Here is a tiny trained network, its code and every weight. The questions are about switching its units off for an input and a class, where a switched-off unit gives its printed mean instead of its output.

import numpy as np


def w(rows, s, z=0):
    codes = np.array(rows[::2]) - 128.0
    scale = np.full(codes.shape[1], s)
    scale[-1] = z or s
    return codes * scale


def norm(h):
    return h / np.sqrt((h * h).mean(-1, keepdims=True) + 1e-5)


def f(y):
    return np.maximum(y, 0)


def log_softmax(a):
    a = a - a.max(-1, keepdims=True)
    return a - np.log(np.exp(a).sum(-1, keepdims=True))


def net(x, mask):
    res = np.array(x, float).reshape(1, 7) / 4 @ E
    u = 0
    for l in range(3):
        y = f(norm(res) @ A[l][:, :-1].T + A[l][:, -1])
        res = res + np.where(mask[u : u + 9], y, B[l][:, -1]) @ B[l][:, :-1]
        u += 9
    return log_softmax(norm(res)[-1] @ U[:, :-1].T + U[:, -1])


A, B = {}, {}
E = w([
[94,80,83,150,138,204,194,139,183,165],'x0',
[133,118,169,184,253,124,152,100,83,106],'x1',
[92,147,157,115,111,135,169,159,127,75],'x2',
[124,131,130,125,129,129,127,133,130,123],'x3',
[167,206,50,106,165,124,143,217,38,93],'x4',
[220,109,184,72,154,196,133,166,152,133],'x5',
[78,89,120,135,172,203,41,164,74,132],'x6',
],0.0068)
A[0] = w([
[103,182,195,99,111,213,179,113,104,55,103],'0.n0',
[109,155,129,111,154,149,165,172,108,128,153],'0.n1',
[134,179,116,209,239,111,144,119,128,81,103],'0.n2',
[87,90,89,106,74,69,73,254,180,96,119],'0.n3',
[18,102,130,150,136,52,166,203,155,41,50],'0.n4',
[62,131,70,204,113,62,99,156,117,94,2],'0.n5',
[82,108,134,109,198,137,108,165,103,106,113],'0.n6',
[106,156,87,73,68,102,89,222,197,136,49],'0.n7',
[146,14,93,129,190,127,131,108,95,100,100],'0.n8',
],0.0064,0.0027)
B[0] = w([
[203,114,117,84,190,119,80,132,213,59,189],'0.n0',
[63,47,46,169,45,147,139,106,140,151,194],'0.n1',
[48,135,188,3,164,108,149,81,127,239,253],'0.n2',
[63,195,137,71,220,146,101,113,140,119,211],'0.n3',
[200,135,85,193,161,111,55,113,180,190,196],'0.n4',
[255,142,163,218,90,154,108,150,149,216,195],'0.n5',
[112,184,134,104,166,133,132,115,192,26,207],'0.n6',
[90,180,180,101,153,134,178,126,92,161,211],'0.n7',
[87,191,117,106,92,137,181,130,166,182,198],'0.n8',
],0.0062,0.0043)
A[1] = w([
[157,103,45,6,54,147,76,127,141,83,87],'1.n0',
[74,119,148,155,133,135,36,186,122,138,93],'1.n1',
[146,191,119,106,104,57,195,79,178,66,4],'1.n2',
[172,155,135,159,2,172,93,116,169,102,176],'1.n3',
[86,178,125,159,33,145,97,152,125,132,181],'1.n4',
[97,107,251,161,107,94,79,129,162,83,155],'1.n5',
[25,71,134,115,146,161,75,132,91,54,130],'1.n6',
[123,128,126,105,15,161,110,172,67,183,22],'1.n7',
[196,183,112,86,132,206,155,144,140,94,167],'1.n8',
],0.0069,0.0017)
B[1] = w([
[146,140,183,97,177,80,224,73,203,153,221],'1.n0',
[220,221,80,116,155,172,200,69,87,168,210],'1.n1',
[181,131,60,129,205,203,168,29,92,156,241],'1.n2',
[127,131,152,152,215,94,128,155,61,154,201],'1.n3',
[164,64,230,114,176,100,142,59,127,212,195],'1.n4',
[116,14,94,86,93,120,138,145,89,123,234],'1.n5',
[182,165,77,142,107,192,114,1,55,149,216],'1.n6',
[54,208,160,75,150,107,226,153,159,75,166],'1.n7',
[126,61,134,188,154,53,64,159,105,186,252],'1.n8',
],0.0064,0.0041)
A[2] = w([
[192,72,107,118,128,79,247,80,126,124,160],'2.n0',
[217,160,181,65,189,64,68,47,44,148,165],'2.n1',
[209,106,182,65,150,210,126,214,133,126,130],'2.n2',
[95,94,56,141,185,182,168,142,203,196,187],'2.n3',
[123,125,172,101,138,116,100,130,130,234,4],'2.n4',
[96,108,37,67,122,39,120,194,36,121,75],'2.n5',
[128,91,190,183,224,120,150,126,66,107,53],'2.n6',
[137,230,66,168,184,126,222,253,57,81,221],'2.n7',
[72,175,82,179,112,85,91,84,133,193,169],'2.n8',
],0.0072,0.0026)
B[2] = w([
[66,155,90,151,164,213,34,154,67,133,195],'2.n0',
[100,124,97,145,56,146,135,174,143,58,255],'2.n1',
[177,161,112,218,157,75,102,101,122,210,162],'2.n2',
[137,159,131,103,39,65,102,164,75,2,205],'2.n3',
[102,137,111,125,186,118,143,142,173,78,173],'2.n4',
[66,27,166,176,125,220,155,171,130,130,143],'2.n5',
[121,219,176,80,96,55,203,140,191,181,157],'2.n6',
[107,9,150,125,102,121,124,41,189,165,177],'2.n7',
[230,104,188,106,184,141,123,228,168,135,182],'2.n8',
],0.0081,0.013)
U = w([
[62,237,231,39,170,88,223,74,147,213,136],'0',
[218,160,173,210,158,92,83,179,169,223,94],'1',
[91,151,128,132,119,130,90,168,144,83,255],'2',
[62,2,143,152,97,149,134,91,119,165,157],'3',
[149,237,60,158,147,178,111,35,64,156,85],'4',
[132,149,123,133,134,117,90,178,164,63,96],'5',
[98,153,144,145,9,102,153,193,86,57,35],'6',
],0.0093,0.0036)

Each question gives the input, the list of numbers given to net, and the class t.
The units are the neurons (one row each of A and B). Each row of codes is followed by its name. A weight is (code - 128) times the scale printed after its matrix; where a second scale follows, it is the last column's (A, B and U).
mask holds one flag per neuron, layer by layer. A switched-off neuron (its flag False) gives its mean, the last column of its row in B, instead of its output. The means were averaged over made-up inputs and are rounded, as every weight is.
A unit's drop is (log p(t) with every unit on - log p(t) with that unit switched off) / (log p(t) with every unit on - log p(t) with every unit switched off).
The circuit of an input: a set's keep is (log p(t) with only the set's units on - log p(t) with every unit switched off) / (log p(t) with every unit on - log p(t) with every unit switched off). Starting from the 12 units with the biggest drops (on a tie, the unit counted first), units are removed one at a time, each time the one whose removal leaves the highest keep (on an exact tie, the one counted first), for as long as the keep stays at least 0.8.
circuit, biggest first: the units of the circuit, biggest drop first
most important unit: the unit with the biggest drop
top k neurons: the k neurons with the biggest drops, biggest first
k most important neurons of layer l: the k neurons of layer l with the biggest drops, biggest first
input [3,5,3,-1,3,7,2], class 1: most important unit => 2.n2
input [-1,2,1,0,8,5,-8], class 3: top 3 neurons => 2.n7; 1.n8; 2.n5
input [-8,5,4,4,-7,2,-3], class 6: top 4 neurons => 2.n7; 2.n1; 2.n6; 0.n1
input [8,6,-7,-3,-5,3,-5], class 6: top 2 neurons => 2.n3; 2.n7
input [7,-8,-7,4,8,6,-6], class 0: 3 most important neurons of layer 2 => 2.n1; 2.n8; 2.n7
input [-2,0,6,0,8,7,8], class 3: top 2 neurons => 2.n7; 0.n1
input [-1,-3,-5,-2,2,-2,-5], class 4: top 2 neurons => 1.n2; 2.n0
input [-4,-6,6,-2,8,-5,-3], class 3: top 4 neurons => 2.n7; 2.n5; 0.n2; 2.n3
input [2,3,2,-6,3,-5,8], class 4: top 2 neurons => 1.n6; 1.n1
input [7,2,-7,4,0,-7,7], class 1: top 3 neurons => 2.n8; 2.n1; 0.n5
input [3,2,-6,-3,-6,-6,-2], class 1: 3 most important neurons of layer 2 => 2.n8; 2.n1; 2.n7
input [1,4,-5,0,8,-3,-8], class 3: circuit, biggest first => 2.n7; 2.n5
input [6,-4,4,2,1,7,-8], class 4: circuit, biggest first => 1.n2; 2.n0; 2.n8
input [-2,-3,-1,2,1,-4,-2], class 1: circuit, biggest first => 2.n8
input [3,-2,5,-7,4,-8,4], class 1: circuit, biggest first => 0.n5; 2.n8
input [-6,-4,8,-6,-3,-6,1], class 5: circuit, biggest first => 0.n4; 2.n8
input [-5,-4,8,0,-6,5,-8], class 4: top 3 neurons => 1.n2; 2.n0; 2.n3
input [6,4,-2,0,7,-6,1], class 3: top 2 neurons => 2.n7; 2.n1
input [4,5,5,-4,6,-4,-7], class 4: top 3 neurons => 1.n2; 2.n0; 2.n1
input [2,-6,-3,1,5,-7,0], class 1: circuit, biggest first => 2.n8; 0.n5
input [2,-5,-2,-4,4,0,7], class 4: circuit, biggest first => 1.n1
input [2,7,4,-5,0,-2,2], class 0: top 2 neurons => 0.n2; 2.n1
input [8,3,1,4,-3,-8,1], class 1: circuit, biggest first => 2.n8; 0.n4
input [6,-8,-5,2,2,8,1], class 0: 3 most important neurons of layer 1 => 1.n7; 1.n0; 1.n5
input [-4,-6,-5,1,7,4,2], class 3: top 3 neurons => 2.n7; 2.n5; 1.n8
input [-5,-3,-2,4,0,-3,-5], class 4: 3 most important neurons of layer 1 => 1.n2; 1.n8; 1.n4
